[[ 51.6  72.7  12.7]
 [ 51.3  32.5  59.7]
 [-66.2 -72.0  15.2]
 [-41.7 -48.5  48.8]]
|
[[ 51.3  32.5  59.7]
 [-41.7 -48.5  48.8]]

[[-22.6  16.0  31.1   6.4   2.6  -0.3 -38.7 -41.4   6.1]
 [ 48.2 -58.9  19.2  33.3 -22.3  37.7 -17.0  -1.9  -0.4]
 [-34.8  17.5 -68.5 -54.9  34.6  20.0  33.9  51.1  26.5]
 [-12.9 -30.2  20.8   4.4  30.8 -12.0  58.0  -4.3 -14.2]
 [ 49.4  19.4 -13.4 -25.9 -32.4  -5.1  19.5  28.7  31.9]
 [ -5.7  -2.8  30.5 -13.8  24.2 -35.4  77.9  -6.5   0.6]
 [-31.3 -47.8  27.0   5.2  42.2  34.5  12.8 -24.6   7.6]
 [-30.3  57.4  -0.2 -31.2   9.9 -36.4  12.6  -8.8  11.9]
 [-19.2   7.4  25.2  15.3   0.4   2.1 -41.9 -36.1  -4.1]]
|
[[ 48.2 -58.9  19.2  33.3 -22.3  37.7 -17.0  -1.9  -0.4]
 [-12.9 -30.2  20.8   4.4  30.8 -12.0  58.0  -4.3 -14.2]
 [ -5.7  -2.8  30.5 -13.8  24.2 -35.4  77.9  -6.5   0.6]
 [-30.3  57.4  -0.2 -31.2   9.9 -36.4  12.6  -8.8  11.9]]

[[ 29.5 -32.5  71.6 -41.2  24.5  28.2]
 [-48.6  44.4 -57.2 -20.9 -50.3  34.1]
 [-21.6  21.7 -62.4  12.5 -48.5  57.2]
 [-40.5  56.1  25.6 -40.0  28.0  14.7]
 [ 67.9 -65.2  64.5 -69.1  69.8 -17.1]
 [ 46.8 -16.5  74.4  -5.3  64.2   8.1]
 [-69.9  66.2 -64.3 -18.6 -65.6  22.5]
 [-56.8  16.5 -71.5  55.1 -63.2 -20.3]
 [ 34.0   6.4  64.0  -3.8  44.9 -16.3]]
|
[[-48.6  44.4 -57.2 -20.9 -50.3  34.1]
 [-40.5  56.1  25.6 -40.0  28.0  14.7]
 [ 46.8 -16.5  74.4  -5.3  64.2   8.1]
 [-56.8  16.5 -71.5  55.1 -63.2 -20.3]]

[[ 13.8  10.5 -62.5  10.1 -17.9  -8.9  18.0 -48.4  56.1 -17.7  40.4  41.0
  -41.3   4.1  38.1 -23.7]
 [ 25.3  -8.9 -22.5  23.7  -1.7   2.8  -2.8 -11.7  63.5  44.5  28.8  66.1
   43.1  60.2  35.7 -64.2]
 [ -3.7  32.2  19.6  39.6 -55.5  20.0   4.9  58.7 -58.3 -18.6  -7.1 -33.0
  -62.3  21.7 -49.7 -52.0]
 [ 38.7  56.0  57.0 -20.9 -11.5  -2.4 -35.2 -50.7  32.4  -5.7 -30.3 -62.3
   -3.3 -47.2 -55.2  12.2]
 [ 27.2 -63.1  51.8  58.5 -64.5 -23.6   5.1 -22.2 -26.8 -37.9  37.9  44.3
    7.5  66.9  -3.6 -31.5]
 [ -0.6 -11.0  12.0  52.9 -48.6 -64.1 -34.3  43.6 -30.9  26.4 -34.9  46.7
   -5.2  14.9 -43.4 -53.7]]
|
[[ 25.3  -8.9 -22.5  23.7  -1.7   2.8  -2.8 -11.7  63.5  44.5  28.8  66.1
   43.1  60.2  35.7 -64.2]
 [ 38.7  56.0  57.0 -20.9 -11.5  -2.4 -35.2 -50.7  32.4  -5.7 -30.3 -62.3
   -3.3 -47.2 -55.2  12.2]
 [ -0.6 -11.0  12.0  52.9 -48.6 -64.1 -34.3  43.6 -30.9  26.4 -34.9  46.7
   -5.2  14.9 -43.4 -53.7]]

[[ 13.8 -47.7  32.9]
 [ 39.3 -49.6 -25.6]
 [-21.7 -34.0   5.6]
 [-61.4  51.7  43.5]
 [-74.4  -1.5  81.5]]
|
[[ 39.3 -49.6 -25.6]
 [-61.4  51.7  43.5]]

[[ 55.2   3.5  30.3  53.6  54.9  69.8  23.0 -76.9 -16.5]
 [-31.2 -31.4  41.0   4.7  61.9  52.4  37.2  -2.3  59.6]
 [-18.6 -20.9 -27.6  48.2  24.9  48.8   5.7 -61.7  28.7]
 [ 48.3 -75.9  53.3  -8.9 -15.7 -28.0 -24.6  12.8  -9.5]]
|
[[-31.2 -31.4  41.0   4.7  61.9  52.4  37.2  -2.3  59.6]
 [ 48.3 -75.9  53.3  -8.9 -15.7 -28.0 -24.6  12.8  -9.5]]
